Each row has a class, written after it.
[  94  103  116  -43  102  -22 -206  -79 -236  117 -288  102   63   67
   93   35  208  191 -155   80   22 -121 -395  -96  -32  -68  100  165
  -74 -155    5   70]	Q_355
[ 222  181  347  -55   57   68 -216  -78 -380   44 -437  -65  -29  118
   43  275  337  326 -303   -1   -8 -107 -414    8   34   36  -76    5
 -328  -84   53  186]	Q_338
[ -53 -142 -339  -29   68  -95   48   50  350   76  258   34 -304 -185
 -116  -34 -258 -255  405  -77  -99   60   68  -30 -273  -29  -65  -27
  408   38  -38   45]	Q_51
[ 216  346  210 -164  242   61 -176 -224 -196   91 -434  -70 -182  103
  -86  187  448  214  -49   -2   -3 -192 -395  129   36   91  -91  170
 -350 -161   93  231]	Q_355
[ 206 -321   47   14  -32   70 -222 -171  -84  359 -167   78  -40   41
   59  105 -129  -46   50   35   81  145  -58 -313 -326 -153  100  -10
  238  -43   28  161]	Q_695
[-325  -80  -88 -105  221   88  221 -349  371   41   51   32  472   32
   34 -495 -139  191   47  -38  639 -102  411 -158  -76  127  241  248
  371   28  -58 -131]	Q_391
[ 270 -238  -19   69 -134 -110 -370   46 -286  222 -149   -1 -303   34
  240  181   -8  -12  -67   30 -264   49 -488 -273 -118 -290   65 -107
   35  -28  -52   78]	Q_51
[ 280 -217 -334   -1 -169  -46  -67  212  279  252  338 -101 -899 -223
 -167  361 -324 -508  682 -267 -367  308  -32   96 -223    2 -304 -321
  237   23   47  184]	Q_232
[  11 -374   55 -162    3  249   23 -326  429  255   26  -62  233   90
  101 -272 -218  -75   89  -48  466  159  345 -202  -61  151  192   74
  359   24  -49  -88]	Q_337
[ -45   10   53   61 -212  -14   90  276    3 -305  200  -16 -269   18
    1  111   87 -192  153 -100 -329   37  238  178  158   93 -255 -117
 -390  -73  140 -147]	Q_695
[-177  239  -58   46  -81 -157  124  392 -138 -394  147  151  -83  -13
   18   18  159 -111   31   28 -478 -113  -48  279  163   29 -152   30
 -422 -218  147 -181]	Q_338
[ 396   99   48   32    2 -147 -369  -40 -402  187 -371  -40 -487   94
   87  295  285   71  -45   13 -403  -93 -746 -105 -125 -231  -56  -14
 -209  -44   11  214]	Q_852
[  45 -389  137  -60  -35  253   14 -174  224  201   42  -24  188   23
  -17  -47 -251   49   85 -135  463  205  348 -160 -117  152   -4  -74
  262   60   20   43]	Q_391
[ 117 -225  -33  -84   34   37 -127 -254  135  258 -131  -40  -39   -8
  117  -87 -163 -104   11   33   64   12  -61 -244 -185 -131  217   53
  319    9  -90   59]	Q_695
[ 137 -200  242    1 -227  120 -235   67 -179   23  -93   51  171   85
  280  136  -42   -5 -284   -4  -64  106 -148 -110  150  -13  128  -98
 -177  -32   -5  -55]	Q_391
[ 181  269  -23  -32  222  -91 -153 -187 -260   90 -373    6  -73    3
  -72  189  255   82 -209  124 -176 -238 -511   65 -168 -182   44   42
   30   66  -23  272]	Q_337
[ 114 -178  115 -108   21  156  -79 -176   73  225  -99  -13  105   35
   16    6  -61   67   -9  -52  211  150  -40 -145  -88   64   74   51
   72  -65  -22  100]	Q_562
[-509   81  -60   64 -156 -140  447  309  283 -560  493   57  399    3
  124 -464 -104  -75  -17  -13 -106  -74  451  194  272  195   39   10
 -120   77  -88 -500]	Q_338
[  29  323    3  -35   27 -190  -82  140 -206 -123 -156   29 -234  -26
   53   73  252  100   -3   -6 -347 -114 -482  124   91  -46    4   79
 -288 -173   20   39]	Q_695
[  77  313  108   15  194  -69 -120  -89 -391  -61 -364   40  207   87
   33   34  303  294 -364  165  -96 -270 -411   31    8 -145   87  114
 -128   41   18  176]	Q_852
[-308  -28 -381   48   55 -244  282   14  379  -67  358   62   32 -111
   -3 -444 -251 -257  236   52 -134  -88  113  -59 -140 -105  208  110
  402  101 -150 -221]	Q_852
[-168   95 -209  -67  195  -70  230  -91  337   47  151  -23 -127 -122
 -167 -236  -39  -58  319  -48   79  -28   83   54 -122   99   46  156
  259  -29  -23   23]	Q_562
[ 216 -234  115  -76  120  221  -91 -297   93  308 -176  -16  -96   58
 -107   86   23  -84  155  -19  142   61  142  -91 -191  112  -70   17
   53  -88  147  173]	Q_535
[ 110 -106  -17   50  -64  -57 -335  -54 -377  147 -272  202  175   84
  251   43   -5  -21 -259  170 -242  -73 -317 -310 -185 -336  222  115
  -15 -191   11   13]	Q_695
[-334    9 -494   11  189 -218  256  -69  430  -45  329  169   37 -220
 -136 -383 -303 -147  327   -6   72  -90  121  -24 -310  -80   95  171
  550   36 -136 -128]	Q_232
[ -16 -103  384   -5 -256  199   28  183 -138 -251   43    6  291  124
  111  125  103  200 -289 -151  155  173  173  111  352  265 -137 -176
 -419  -42   31 -150]	Q_562
[ 224 -201  435 -103 -113  349 -177  -77 -157  128 -231  -67  179  154
  105  227  119  219 -213 -138  332  181   72  -85  198  248  -94 -112
 -278 -138   83   40]	Q_535
[ -72    2 -295  103   93 -249  -55  -21  -85   29  -29  175  -57  -57
   74 -153  -67 -151   53  172 -359 -169 -207 -171 -296 -342  164  134
  202  -61  -21    3]	Q_695
[ -76  -79  584  -70 -198  327  143  -42 -118 -276  -82 -118  555  335
  182 -178  289  352 -382  -33  403   27  469  120  499  354  -44   29
 -581  -69  136 -272]	Q_337
[  83 -138   46  107 -171  -45  -10  114  -93  -35  114  -20 -145   30
   87   26    2  -64   10  -42 -210   32  -70  -49  -23  -83  -79 -103
  -70   20  -31  -81]	Q_232
[ 189 -283  391 -116 -136  434  -15  -96  178  165  -26 -214   16  107
  -34  109  -59    9  120 -176  396  353  444  -34  143  348 -101 -149
  -68  -47  133   82]	Q_695
[ -41 -189 -458   45   76 -231   41  -55  280  167  147   79 -430 -164
  -74  -96 -290 -287  412   17 -227   57 -168  -91 -314 -158  100   11
  398  -19  -81  -10]	Q_632
[-424 -150 -277  145  -46 -132  278  126  145 -200  395  107  522  -77
  164 -492 -333  -90  -66  112  141  -64  366  -94   17 -148  249  -13
  447  200 -173 -322]	Q_355
[-183  149  -48   62  -26 -146   64   59    7 -277   63   30  104   70
  162 -198  140   56 -121    1 -145 -155  -83   21  118  -24   56   50
 -158   64  -90 -213]	Q_852
[ -97 -292  -49  -63   50  194   43 -248  270  169   71   13  359  -15
   50 -251 -341  -30   36  -32  468   93  412 -208 -127   48  174   54
  436   94  -27  -35]	Q_391
[ 371  -71  404 -185   47  326 -199 -318   51  260 -335 -250 -198  138
  -38  288  149   46  -23 -108  186   97  -54  -77  -21  229  -95  -29
 -181    5   71  237]	Q_338
[-281  424  -97   58  132 -229   56  231 -316 -385  -72  206  229   17
  117 -214  358  213 -258  184 -336 -303 -364  143  217 -111  147  288
 -356 -205   42 -183]	Q_562
[  51 -193  388 -175  131  335 -248 -480 -169  317 -447  -51  846  183
  223 -173    7  483 -617  145  857  -30  146 -324   65   -9  373  117
  299   85  -72  103]	Q_51
[ 183 -110   36  -85   18  216   35   20  139   88   57 -152 -131  -66
 -190  214  -94 -105  123  -90   85  166  184  144  -54  120 -186 -163
  125  142   35  210]	Q_562
[-125  220 -521  -64  263 -274  216   18  421   97  257    1 -554 -276
 -287 -133 -126 -297  694  -37 -265  -96 -110  137 -339  -45  -29  197
  361  -31   13  157]	Q_391
[-151 -182   53   12 -101  118    2  -74   -7  -90    8   60  391  175
  228 -236  -29  105 -179   25  270   62  300 -136  169   44  121   55
  -99  -62   14 -267]	Q_337
[ 390  406  484 -102  -89   50 -360   41 -534  -44 -516  -21 -184  171
  -10  515  563  195 -286  -20 -377  -60 -559  213  150  108 -203  -19
 -735 -215  120  225]	Q_695
[ 217 -251  300 -119  -26  226  -36 -310   67  273 -202 -206  -13  150
  -14  -16   42  107    2  -61  350  121  173  -72   46  139   -7  -64
   23   36   45   86]	Q_632
[ 143  390  307  -50   32  114  -30  126 -203 -261 -197 -151 -384  138
 -122  372  556  169   -4 -108 -116  -77 -141  402  342  302 -356  -41
 -760 -136  163   58]	Q_355
[ 277  -83  158  -88  -94  143 -236 -110  -74  212 -191  -97 -334   73
   22  341   41   31   82 -185   98  171  -91    3   26  140 -117 -128
 -224  -51   65  135]	Q_391
[ -78  560 -100   26  153 -374  -48  165 -300 -273 -162   59 -346  -26
   17   32  504  200    5   56 -512 -353 -673  230   51 -100  -69  196
 -413 -191   34   44]	Q_51
[ 224 -131  531 -131 -123  394 -192 -182 -165   62 -329 -107  261  210
   37  261  194  270 -281 -101  368  156  169    7  175  281 -135  -90
 -366  -37  110   85]	Q_632
[ -59  -35 -531   53   14 -335   95  227  332   33  422   57 -600 -247
 -120  -66 -248 -442  648  -91 -504   81 -171   13 -293 -142  -98  -80
  364  -14  -48   44]	Q_51
[ 148  -66   38  -64  265   62 -179 -395 -203  299 -416   45  455  117
   70  -90   62  258 -367  205  352 -153 -282 -233 -184 -235  299   82
  390  135  -67  236]	Q_337
[ 104   83  -12  -26   19  -89 -111  -49  -11   24  -84   -3 -275  -25
   -9  115   84  -27   90  -83 -165  -99 -203   16 -119    6 -127   -6
  -23   37  -51   39]	Q_355
[-213  -76 -575  176  -40 -431   80  215  108  -28  326  238 -215 -179
   76 -228 -317 -278  280   48 -396  -16 -299 -123 -259 -302  185    1
  442    0 -156 -167]	Q_852
[ 106  -18   10  -34 -133   38   28   22  182   56  128 -109 -492  -47
 -105  217  -65 -218  343 -205  -84  159  169  164  -31  194 -223 -124
 -141   -3   69   45]	Q_391
[-105  245 -165   12  127 -164  167   27   82 -176  133   81 -227  -36
 -163  -85  169 -128  256    2 -339 -207  -14  178 -119  -24 -174  166
 -209 -110  113  -14]	Q_232
[-217  236  190   77 -194  -53   28  325 -285 -503   66  132  292  107
  255  -48  323  164 -388   45 -221 -169  -73  204  408   44   -7   59
 -583 -128   32 -334]	Q_232
[-390  316 -169  102   -7 -332  155  185 -102 -411  162  151  360   10
  250 -403  147   12 -219  181 -374 -327 -121   78  121 -148  238  185
 -121   83 -187 -367]	Q_355
[   6  368   53   -3   61  -85  -23  136 -193 -196  -89  -11 -201   72
  -37  158  360  134   25  -13 -197 -134 -260  228  136  107 -146   71
 -484  -67   59   -5]	Q_355
[ -51   72 -153  -14  208   62  283 -104  395  -10  194 -174 -228 -123
 -301  -80  -81 -193  361  -84  101   26  298  145 -116  120 -133  -68
  315  221   28  160]	Q_852
[ -53 -493 -114   17 -160  170   79   62  251  129  322   14  357  -81
   74 -141 -564 -215   36  -43  362  275  454 -111  -14  -17  147 -260
  578  226  -60  -66]	Q_391
[ -79 -119    2 -125  170  261  300 -233  472   22  143 -245  159  -47
 -207 -182 -221  -33  172  -58  557  106  592  106    2  228   21  -65
  372  275  -14   74]	Q_695
[ 232   19  640 -149  -23  487  -62 -308 -168   34 -354 -264  417  240
  -24  182  236  303 -435  -95  529   80  336   88  288  310 -109 -141
 -301  146   90  165]	Q_852
[   5 -276  311  -27 -284  278  174   84  240 -130  278 -167   45   78
   13  -30  -90  -22   68 -215  273  264  559  132  274  343 -214 -203
 -179   64   38 -203]	Q_232
[ 152    8   92  -50  -57  -46 -357   43 -388   55 -335  130  104   92
  273   88  131  175 -300   61 -122  -26 -511 -149  113 -176  185   39
 -158 -199   -1   -9]	Q_695
[ 223   -4   23   26   46  -63 -371  -93 -498  280 -361  132  301  107
  208  129   35  153 -426  203   -8 -125 -524 -270 -165 -366  246   14
  161   45 -120  150]	Q_355
[-289  268 -212   59  -22 -216  289  243  180 -470  288    1 -226  -80
  -32 -127  120  -68  213 -106 -322 -114   43  279  121  106 -191   20
 -264   -1  -14 -217]	Q_337
[  34   59  114  147 -177 -132    6  345 -300 -217   57  -34 -211   49
  152  124  243   87  -79   -8 -349   -4 -237  103  232  -16 -139 -139
 -462  -36   16 -118]	Q_535
[ -46 -111  523 -105 -117  291  -24 -196  -69  -69 -149  -84  575  244
  206 -112  177  296 -444  -17  447    2  322  -74  277  238  103   33
 -273  -16    2 -144]	Q_51
[-126 -251 -291  171 -272 -198  -27  351  -76  -58  347  215  111  -15
  222 -135 -345 -346   82   66 -427  102   77 -221 -144 -259   80 -112
  178  -15  -44 -259]	Q_338
[-375  388   34  107   54 -129  352  237   46 -621  203  -48   31  -10
  -39 -229  363  168  -12  -15  -57 -228  185  384  429  259 -181   48
 -452   41   63 -298]	Q_535
[  86 -103 -169  -38   54  -81 -126 -108   16  250  -64  119 -138  -41
   -6   -6 -147 -241  138   38 -159  -22 -174 -181 -313 -178   70   72
  254 -118   32   58]	Q_338
[   3   -4  207  -53   56   98  -25 -238  -90   19 -187  -54  406  119
  176 -159   93  191 -321   74  148 -128   45 -145   53   29  159   99
  -78   78  -91  -55]	Q_535
